Here is a tiny trained network, its code and every weight. The questions are about switching its units off for an input and a class, where a switched-off unit gives its printed mean instead of its output.

import numpy as np


def w(rows, s, z=0):
    codes = np.array(rows[::2]) - 128.0
    scale = np.full(codes.shape[1], s)
    scale[-1] = z or s
    return codes * scale


def f(y):
    return np.maximum(y, 0)


def log_softmax(a):
    a = a - a.max(-1, keepdims=True)
    return a - np.log(np.exp(a).sum(-1, keepdims=True))


def net(x, mask):
    res = np.array(x, float).reshape(1, 2) / 4 @ E
    y = f(res @ A[0][:, :-1].T + A[0][:, -1])
    res = res + np.where(mask, y, B[0][:, -1]) @ B[0][:, :-1]
    return log_softmax(res[-1] @ U[:, :-1].T + U[:, -1])


A, B = {}, {}
E = w([
[23,167,108,184,209,57,180],'x0',
[87,204,189,2,126,152,205],'x1',
],0.0091)
A[0] = w([
[167,136,209,92,55,150,62,58],'N1',
[187,32,32,196,149,140,29,83],'N2',
[83,181,168,44,173,110,203,37],'N3',
[154,78,94,73,96,135,115,246],'N4',
[111,221,182,48,103,174,198,165],'N5',
[185,98,85,204,128,89,60,85],'N6',
[225,93,229,60,48,211,130,68],'N7',
[227,78,167,133,2,201,136,29],'N8',
[102,174,190,63,107,154,178,65],'N9',
[160,131,171,144,100,145,129,38],'N10',
[135,195,232,27,122,149,192,98],'N11',
[220,80,80,120,71,164,54,214],'N12',
[53,197,168,138,178,96,192,233],'N13',
[10,178,104,147,198,98,73,180],'N14',
[135,70,171,70,47,221,36,25],'N15',
[21,210,126,167,196,12,166,39],'N16',
[43,184,138,172,200,52,193,2],'N17',
[136,101,135,230,58,91,77,36],'N18',
],0.0087,0.008)
B[0] = w([
[62,64,245,203,102,90,213,176],'N1',
[149,94,171,191,201,198,113,224],'N2',
[190,34,199,212,168,191,221,186],'N3',
[43,252,1,44,123,175,33,223],'N4',
[182,107,71,201,220,192,85,236],'N5',
[136,45,157,194,216,184,110,192],'N6',
[33,129,188,101,44,71,154,226],'N7',
[79,38,224,164,87,109,239,201],'N8',
[204,73,139,193,192,180,179,179],'N9',
[27,205,139,31,40,42,145,131],'N10',
[216,76,121,205,227,202,124,219],'N11',
[46,207,61,77,89,139,80,252],'N12',
[60,225,81,42,132,112,63,254],'N13',
[50,166,109,72,97,68,60,227],'N14',
[46,83,192,115,23,14,165,189],'N15',
[54,78,219,135,83,111,213,218],'N16',
[31,104,248,111,33,31,198,191],'N17',
[216,25,243,237,199,205,226,167],'N18',
],0.0094,0.011)
U = w([
[156,6,165,216,245,219,127,2],'0',
[83,71,194,100,24,73,207,23],'1',
[114,210,56,21,171,184,46,248],'2',
],0.011,0.0067)

Each question gives the input, the list of numbers given to net, and the class t.
The units are the neurons (one row each of A and B). Each row of codes is followed by its name. A weight is (code - 128) times the scale printed after its matrix; where a second scale follows, it is the last column's (A, B and U).
mask holds one flag per neuron, in row order. A switched-off neuron (its flag False) gives its mean, the last column of its row in B, instead of its output. The means were averaged over made-up inputs and are rounded, as every weight is.
A unit's drop is (log p(t) with every unit on - log p(t) with that unit switched off) / (log p(t) with every unit on - log p(t) with every unit switched off).
most important unit: the unit with the biggest drop
k most important neurons: the k neurons with the biggest drops, biggest first
drop when u is switched off: that unit's drop, to one decimal
input [-3,1], class 2: most important unit => N16
input [8,-7], class 1: 4 most important neurons => [N17; N14; N16; N5]
input [-1,4], class 0: 3 most important neurons => [N12; N11; N14]
input [-2,4], class 0: 3 most important neurons => [N11; N12; N14]
input [-5,5], class 0: 2 most important neurons => [N11; N5]
input [-8,-7], class 1: 2 most important neurons => [N15; N12]
input [-1,-3], class 2: drop when N3 is switched off => 0.2
input [-5,7], class 0: drop when N17 is switched off => 0.0
input [0,3], class 2: drop when N16 is switched off => 0.1
input [3,-2], class 2: drop when N1 is switched off => 0.1
